Here is a tiny trained network, its code and every weight. The questions are about switching its units off for an input and a class, where a switched-off unit gives its printed mean instead of its output.

import numpy as np


def w(rows, s, z=0):
    codes = np.array(rows[::2]) - 128.0
    scale = np.full(codes.shape[1], s)
    scale[-1] = z or s
    return codes * scale


def f(y):
    return y / 2 * (1 + np.tanh(0.7978845608 * (y + 0.044715 * y**3)))


def log_softmax(a):
    a = a - a.max(-1, keepdims=True)
    return a - np.log(np.exp(a).sum(-1, keepdims=True))


def net(x, mask):
    res = np.array(x, float).reshape(1, 5) / 4 @ E
    y = f(res @ A[0][:, :-1].T + A[0][:, -1])
    res = res + np.where(mask, y, B[0][:, -1]) @ B[0][:, :-1]
    return log_softmax(res[-1] @ U[:, :-1].T + U[:, -1])


A, B = {}, {}
E = w([
[94,157,52,110,73,164,160,156,44,154,187],'x0',
[130,203,186,139,138,166,58,17,162,165,149],'x1',
[189,185,12,152,130,166,68,103,147,143,219],'x2',
[158,113,97,2,209,210,185,127,211,159,110],'x3',
[172,144,166,204,149,244,107,184,129,80,167],'x4',
],0.0099)
A[0] = w([
[235,146,113,142,207,171,85,140,197,114,196,231],'neuron 1',
[98,107,221,76,149,155,150,96,131,152,68,191],'neuron 2',
[116,36,119,187,105,79,175,173,61,79,58,146],'neuron 3',
[87,89,171,159,116,39,119,167,121,104,87,226],'neuron 4',
[91,152,141,194,79,70,2,43,135,127,141,136],'neuron 5',
[81,119,25,163,83,127,159,195,71,152,203,251],'neuron 6',
[122,186,92,170,73,185,106,150,52,27,208,205],'neuron 7',
],0.0074,0.0025)
B[0] = w([
[254,93,70,110,177,192,83,89,162,132,114,226],'neuron 1',
[18,123,196,122,147,151,195,98,179,146,111,214],'neuron 2',
[183,158,147,146,126,134,175,213,103,147,114,232],'neuron 3',
[156,235,182,196,115,49,150,173,109,135,25,211],'neuron 4',
[127,126,131,192,59,53,100,70,131,188,127,221],'neuron 5',
[91,76,99,45,62,99,86,222,21,183,226,250],'neuron 6',
[156,35,209,168,97,195,10,172,74,131,201,241],'neuron 7',
],0.008,0.011)
U = w([
[106,109,1,19,120,123,180,142,93,151,166,252],'0',
[136,129,182,188,104,204,90,74,86,72,142,62],'1',
[168,62,102,84,181,153,158,128,200,52,59,188],'2',
[125,71,142,124,101,153,78,184,41,129,220,40],'3',
[103,154,140,168,89,56,92,47,122,168,129,111],'4',
[16,116,187,77,165,164,204,92,190,133,101,158],'5',
[132,171,161,161,131,96,208,207,91,103,75,101],'6',
[186,181,75,137,164,217,69,59,168,154,185,177],'7',
],0.0091,0.0026)

Each question gives the input, the list of numbers given to net, and the class t.
The units are the neurons (one row each of A and B). Each row of codes is followed by its name. A weight is (code - 128) times the scale printed after its matrix; where a second scale follows, it is the last column's (A, B and U).
mask holds one flag per neuron, in row order. A switched-off neuron (its flag False) gives its mean, the last column of its row in B, instead of its output. The means were averaged over made-up inputs and are rounded, as every weight is.
A unit's drop is (log p(t) with every unit on - log p(t) with that unit switched off) / (log p(t) with every unit on - log p(t) with every unit switched off).
The circuit of an input: a set's keep is (log p(t) with only the set's units on - log p(t) with every unit switched off) / (log p(t) with every unit on - log p(t) with every unit switched off). Starting from all 7 units, units are removed one at a time, each time the one whose removal leaves the highest keep (on an exact tie, the one counted first), for as long as the keep stays at least 0.8.
circuit, biggest first: the units of the circuit, biggest drop first
top k neurons: the k neurons with the biggest drops, biggest first
drop of u: that unit's drop, to one decimal
input [-2,-4,-4,7,-8], class 5: circuit, biggest first -> (neuron 2)
input [5,-8,7,1,-4], class 3: top 2 neurons -> (neuron 7; neuron 6)
input [0,7,-4,1,6], class 7: circuit, biggest first -> (neuron 1; neuron 7)
input [-8,3,-7,-2,-4], class 6: top 2 neurons -> (neuron 4; neuron 3)
input [8,-7,-6,-7,-8], class 6: top 2 neurons -> (neuron 4; neuron 3)
input [5,-2,-6,0,3], class 6: circuit, biggest first -> (neuron 3; neuron 4)
input [-6,7,0,3,-4], class 5: top 2 neurons -> (neuron 2; neuron 7)
input [2,-8,-3,7,8], class 2: top 2 neurons -> (neuron 7; neuron 1)
input [-4,-4,3,5,2], class 2: top 3 neurons -> (neuron 7; neuron 6; neuron 5)
input [0,0,2,5,-2], class 2: top 3 neurons -> (neuron 6; neuron 7; neuron 5)
input [-5,-4,5,0,0], class 7: drop of neuron 2 -> 0.1
input [4,-1,-8,-6,3], class 6: drop of neuron 4 -> 0.7
input [2,3,-1,4,8], class 7: drop of neuron 7 -> 0.0
input [2,4,-6,-2,-2], class 6: circuit, biggest first -> (neuron 4)
